Below are the code and all the weights of a small trained network. Each question names an input and a class and asks about switching units off, where a switched-off unit gives its printed mean instead of its output.

import numpy as np


def w(rows, s, z=0):
    codes = np.array(rows[::2]) - 128.0
    scale = np.full(codes.shape[1], s)
    scale[-1] = z or s
    return codes * scale


def norm(h):
    return h / np.sqrt((h * h).mean(-1, keepdims=True) + 1e-5)


def f(y):
    return y / 2 * (1 + np.tanh(0.7978845608 * (y + 0.044715 * y**3)))


def log_softmax(a):
    a = a - a.max(-1, keepdims=True)
    return a - np.log(np.exp(a).sum(-1, keepdims=True))


def net(x, mask):
    res = np.array(x, float).reshape(1, 3) / 4 @ E
    u = 0
    for l in range(4):
        y = f(norm(res) @ A[l][:, :-1].T + A[l][:, -1])
        res = res + np.where(mask[u : u + 3], y, B[l][:, -1]) @ B[l][:, :-1]
        u += 3
    return log_softmax(norm(res)[-1] @ U[:, :-1].T + U[:, -1])


A, B = {}, {}
E = w([
[125,106,90,3,66,103,121,156,218,92,81,112],'x0',
[85,170,80,134,95,63,93,106,110,201,68,129],'x1',
[135,112,173,102,128,169,151,200,123,191,157,186],'x2',
],0.016)
A[0] = w([
[121,126,107,116,85,102,114,99,151,97,134,102,86],'L0N0',
[102,125,135,213,249,108,115,94,98,142,124,130,56],'L0N1',
[155,85,120,155,151,185,130,144,173,98,157,160,2],'L0N2',
],0.011,0.0046)
B[0] = w([
[164,184,218,102,117,117,107,87,114,149,8,109,179],'L0N0',
[178,115,52,159,158,170,139,73,101,154,123,173,254],'L0N1',
[50,162,162,173,104,153,111,146,77,58,153,198,172],'L0N2',
],0.014,0.0091)
A[1] = w([
[125,70,12,100,130,85,114,78,150,110,128,64,4],'L1N0',
[125,81,104,166,102,99,117,120,201,105,107,2,26],'L1N1',
[68,154,107,99,77,121,91,122,162,142,125,146,25],'L1N2',
],0.0083,0.003)
B[1] = w([
[92,255,242,110,148,249,155,49,5,30,248,107,201],'L1N0',
[203,152,105,40,20,184,240,102,76,134,131,63,214],'L1N1',
[239,104,32,228,34,57,109,198,129,63,96,136,250],'L1N2',
],0.0081,0.0019)
A[2] = w([
[120,110,112,105,137,70,37,108,112,181,135,171,45],'L2N0',
[215,107,162,71,127,193,93,162,170,104,148,194,111],'L2N1',
[103,106,200,103,168,254,155,154,122,59,215,156,5],'L2N2',
],0.008,0.0031)
B[2] = w([
[151,187,177,142,93,70,169,46,165,59,254,155,151],'L2N0',
[103,41,205,178,161,138,126,93,73,81,167,146,218],'L2N1',
[4,209,201,61,197,113,226,193,64,150,115,22,253],'L2N2',
],0.0094,0.0066)
A[3] = w([
[174,221,113,193,87,58,84,153,88,246,181,151,2],'L3N0',
[157,146,80,60,124,134,94,85,183,62,122,55,79],'L3N1',
[196,154,5,223,255,230,128,41,97,190,173,144,125],'L3N2',
],0.0079,0.0017)
B[3] = w([
[1,131,105,195,87,65,166,121,89,157,111,179,173],'L3N0',
[166,215,104,101,239,177,55,184,103,91,59,140,158],'L3N1',
[177,203,128,155,157,221,38,55,115,247,241,82,250],'L3N2',
],0.011,0.016)
U = w([
[149,7,154,84,124,123,123,172,188,118,146,174,76],'0',
[49,132,190,98,194,143,190,185,111,89,163,114,153],'1',
[190,197,112,57,97,108,70,109,141,66,36,98,178],'2',
[60,148,80,169,49,53,137,141,134,159,106,181,122],'3',
[113,110,55,110,152,101,132,140,142,139,153,62,2],'4',
[139,204,92,167,163,155,93,61,92,205,201,128,212],'5',
[129,126,76,142,124,114,177,130,194,122,162,78,32],'6',
],0.015,0.0048)

Each question gives the input, the list of numbers given to net, and the class t.
The units are the neurons (one row each of A and B). Each row of codes is followed by its name. A weight is (code - 128) times the scale printed after its matrix; where a second scale follows, it is the last column's (A, B and U).
mask holds one flag per neuron, layer by layer. A switched-off neuron (its flag False) gives its mean, the last column of its row in B, instead of its output. The means were averaged over made-up inputs and are rounded, as every weight is.
A unit's drop is (log p(t) with every unit on - log p(t) with that unit switched off) / (log p(t) with every unit on - log p(t) with every unit switched off).
The circuit of an input: a set's keep is (log p(t) with only the set's units on - log p(t) with every unit switched off) / (log p(t) with every unit on - log p(t) with every unit switched off). Starting from all 12 units, units are removed one at a time, each time the one whose removal leaves the highest keep (on an exact tie, the one counted first), for as long as the keep stays at least 0.8.
circuit, biggest first: the units of the circuit, biggest drop first
most important unit: the unit with the biggest drop
k most important neurons: the k neurons with the biggest drops, biggest first
drop when u is switched off: that unit's drop, to one decimal
input [8,-2,5], class 0: most important unit	L2N1
input [-2,5,8], class 3: circuit, biggest first	(L0N1, L3N2)
input [2,4,0], class 2: 2 most important neurons	(L0N2, L3N2)
input [0,8,-4], class 3: circuit, biggest first	(L3N2, L0N1)
input [1,-7,-8], class 2: circuit, biggest first	(L0N0, L3N2)
input [1,4,-2], class 2: 3 most important neurons	(L3N2, L0N1, L0N2)
input [-1,5,6], class 3: 2 most important neurons	(L0N1, L3N2)
input [-2,8,5], class 3: 2 most important neurons	(L3N0, L0N1)
input [7,0,4], class 0: 2 most important neurons	(L2N1, L3N2)
input [8,-5,1], class 0: 3 most important neurons	(L2N1, L3N2, L1N0)
input [6,8,1], class 2: drop when L3N1 is switched off	0.1
input [5,-1,-3], class 2: drop when L0N1 is switched off	0.0
input [-4,-8,0], class 1: drop when L2N2 is switched off	0.9
input [2,-6,-6], class 2: most important unit	L0N0
